Below are the code and all the weights of a small trained network. Each question names an input and a target symbol and asks about switching units off, where a switched-off unit gives its printed mean instead of its output.

import numpy as np


def w(rows, s, z=0):
    codes = np.array(rows[::2]) - 128.0
    scale = np.full(codes.shape[1], s)
    scale[-1] = z or s
    return codes * scale


def norm(h):
    return h / np.sqrt((h * h).mean(-1, keepdims=True) + 1e-5)


def softmax(a):
    e = np.exp(a - a.max(-1, keepdims=True))
    return e / e.sum(-1, keepdims=True)


def log_softmax(a):
    a = a - a.max(-1, keepdims=True)
    return a - np.log(np.exp(a).sum(-1, keepdims=True))


def net(x, mask):
    ids = ['ΞΨαβδθστ'.index(c) for c in x.split()]
    T = len(ids)
    res = E[ids] + P[:T]
    u = 0
    for l in range(3):
        r = norm(res)
        for j in range(2):
            rows = slice(2 * j, 2 * j + 2)
            q, k, v = (r @ M[l][rows].T for M in (Q, K, V))
            z = softmax(np.where(np.tri(T) > 0, q @ k.T / 2**0.5, -1e9)) @ v
            o = O[l][rows]
            res = res + np.where(mask[u + j], z, o[:, -1]) @ o[:, :-1]
        u += 2
    return log_softmax(norm(res)[-1] @ U[:, :-1].T + U[:, -1])


Q, K, V, O = {}, {}, {}, {}
E = w([
[149,92,118,92,168,151],'Ξ',
[124,101,253,166,151,102],'Ψ',
[118,159,129,126,180,85],'α',
[161,130,173,139,83,135],'β',
[110,207,149,109,133,59],'δ',
[168,142,160,82,149,91],'θ',
[55,147,89,89,85,86],'σ',
[130,139,156,54,89,130],'τ',
],0.032)
P = w([
[72,218,95,112,211,254],'0',
[69,127,129,115,188,185],'1',
[79,102,121,114,158,139],'2',
[111,102,114,136,146,115],'3',
[117,94,114,136,139,87],'4',
[135,90,106,136,144,68],'5',
[130,84,98,130,137,71],'6',
[122,94,86,132,147,74],'7',
[115,103,69,135,177,102],'8',
[90,121,57,122,205,133],'9',
[75,133,67,110,158,142],'10',
],0.0075)
Q[0] = w([
[2,126,44,209,90,196],'L0H0',
[78,110,99,180,58,102],'L0H0',
[217,127,142,248,11,238],'L0H1',
[116,146,70,176,58,80],'L0H1',
],0.0089)
K[0] = w([
[11,115,70,211,42,224],'L0H0',
[81,133,101,210,100,127],'L0H0',
[186,135,229,167,101,250],'L0H1',
[32,138,155,169,81,162],'L0H1',
],0.011)
V[0] = w([
[2,60,78,229,154,125],'L0H0',
[103,125,69,159,32,217],'L0H0',
[143,85,147,171,94,123],'L0H1',
[128,67,112,230,81,84],'L0H1',
],0.011)
O[0] = w([
[233,172,117,132,166,106,67],'L0H0',
[148,87,127,118,119,65,8],'L0H0',
[98,198,216,118,141,132,78],'L0H1',
[58,92,138,16,253,141,79],'L0H1',
],0.013,0.017)
Q[1] = w([
[177,135,153,145,136,95],'L1H0',
[100,252,113,137,120,104],'L1H0',
[151,137,45,39,75,125],'L1H1',
[38,113,7,120,161,130],'L1H1',
],0.013)
K[1] = w([
[152,128,144,139,64,82],'L1H0',
[97,252,103,152,127,113],'L1H0',
[54,71,108,154,140,123],'L1H1',
[95,122,74,69,137,157],'L1H1',
],0.013)
V[1] = w([
[98,62,116,133,87,159],'L1H0',
[103,168,174,126,126,8],'L1H0',
[63,91,53,125,157,99],'L1H1',
[59,160,167,186,173,85],'L1H1',
],0.012)
O[1] = w([
[244,214,141,124,196,148,118],'L1H0',
[12,164,112,249,109,86,4],'L1H0',
[216,254,51,113,163,160,218],'L1H1',
[52,234,118,179,113,146,180],'L1H1',
],0.0087,0.0029)
Q[2] = w([
[170,153,101,204,106,98],'L2H0',
[159,156,146,195,40,169],'L2H0',
[48,254,99,142,7,126],'L2H1',
[89,101,88,88,112,186],'L2H1',
],0.0092)
K[2] = w([
[138,62,212,83,119,191],'L2H0',
[126,168,206,204,195,101],'L2H0',
[73,142,116,166,181,254],'L2H1',
[28,34,108,119,155,125],'L2H1',
],0.0096)
V[2] = w([
[111,119,71,72,85,183],'L2H0',
[140,118,170,161,138,248],'L2H0',
[74,100,118,123,204,129],'L2H1',
[167,97,122,182,178,23],'L2H1',
],0.011)
O[2] = w([
[146,120,94,99,85,173,181],'L2H0',
[133,99,216,127,156,193,204],'L2H0',
[175,155,151,164,107,187,99],'L2H1',
[198,138,183,252,94,34,1],'L2H1',
],0.012,0.0072)
U = w([
[107,94,156,78,153,167,115],'Ξ',
[178,154,88,95,175,73,184],'Ψ',
[109,28,75,134,43,180,63],'α',
[176,105,187,179,161,135,192],'β',
[220,183,112,227,121,198,180],'δ',
[249,71,129,134,180,138,184],'θ',
[74,144,107,192,56,103,1],'σ',
[145,117,105,86,174,129,62],'τ',
],0.011,0.0065)

Each question gives the input, a string of symbols that net reads in full, and the target symbol t.
The units are the heads (2 rows each of Q, K, V and O). Each row of codes is followed by its name. A weight is (code - 128) times the scale printed after its matrix; where a second scale follows, it is the last column's (O and U).
mask holds one flag per head, layer by layer. A switched-off head (its flag False) gives its mean, the last column of its rows in O, instead of its output. The means were averaged over made-up inputs and are rounded, as every weight is.
A unit's drop is (log p(t) with every unit on - log p(t) with that unit switched off) / (log p(t) with every unit on - log p(t) with every unit switched off).
The circuit of an input: a set's keep is (log p(t) with only the set's units on - log p(t) with every unit switched off) / (log p(t) with every unit on - log p(t) with every unit switched off). Starting from all 6 units, units are removed one at a time, each time the one whose removal leaves the highest keep (on an exact tie, the one counted first), for as long as the keep stays at least 0.8.
circuit, biggest first: the units of the circuit, biggest drop first
most important unit: the unit with the biggest drop
heads that matter: for each layer, one digit per head in row order, 1 if its drop is at least 0.15 and else 0, layers parted by /
drop of u: that unit's drop, to one decimal
input Ξ α α τ τ α, target α: heads that matter => 10 / 11 / 10
input α τ δ, target σ: most important unit => L0H1
input τ δ τ δ δ α, target δ: heads that matter => 11 / 01 / 01
input σ α σ σ α, target Ψ: circuit, biggest first => [L2H0 L0H1 L0H0]
input α α α Ψ α α σ α, target Ψ: circuit, biggest first => [L0H1 L2H0 L0H0]
input α β α Ψ α, target β: circuit, biggest first => [L2H0 L0H0 L2H1]
input α α α Ξ Ξ α δ α, target σ: heads that matter => 11 / 10 / 01
input α Ξ α τ δ, target σ: circuit, biggest first => [L1H0 L0H0]
input α α τ τ β θ δ, target α: circuit, biggest first => [L0H0 L1H0]
input α α β α τ α α, target δ: heads that matter => 11 / 11 / 01
input Ψ τ α τ, target δ: circuit, biggest first => [L2H1 L1H1]
input α α α Ξ σ, target Ψ: heads that matter => 11 / 00 / 00
input α Ψ α α α Ψ α, target β: heads that matter => 11 / 00 / 11
input Ψ β Ψ τ α δ β α, target σ: circuit, biggest first => [L1H0]
input α δ τ α τ, target δ: heads that matter => 01 / 01 / 01
input β Ψ α α β, target β: drop of L2H1 => 0.1
input α Ξ α, target θ: drop of L1H1 => 0.7
input α τ α α τ β α, target α: drop of L2H1 => 0.3
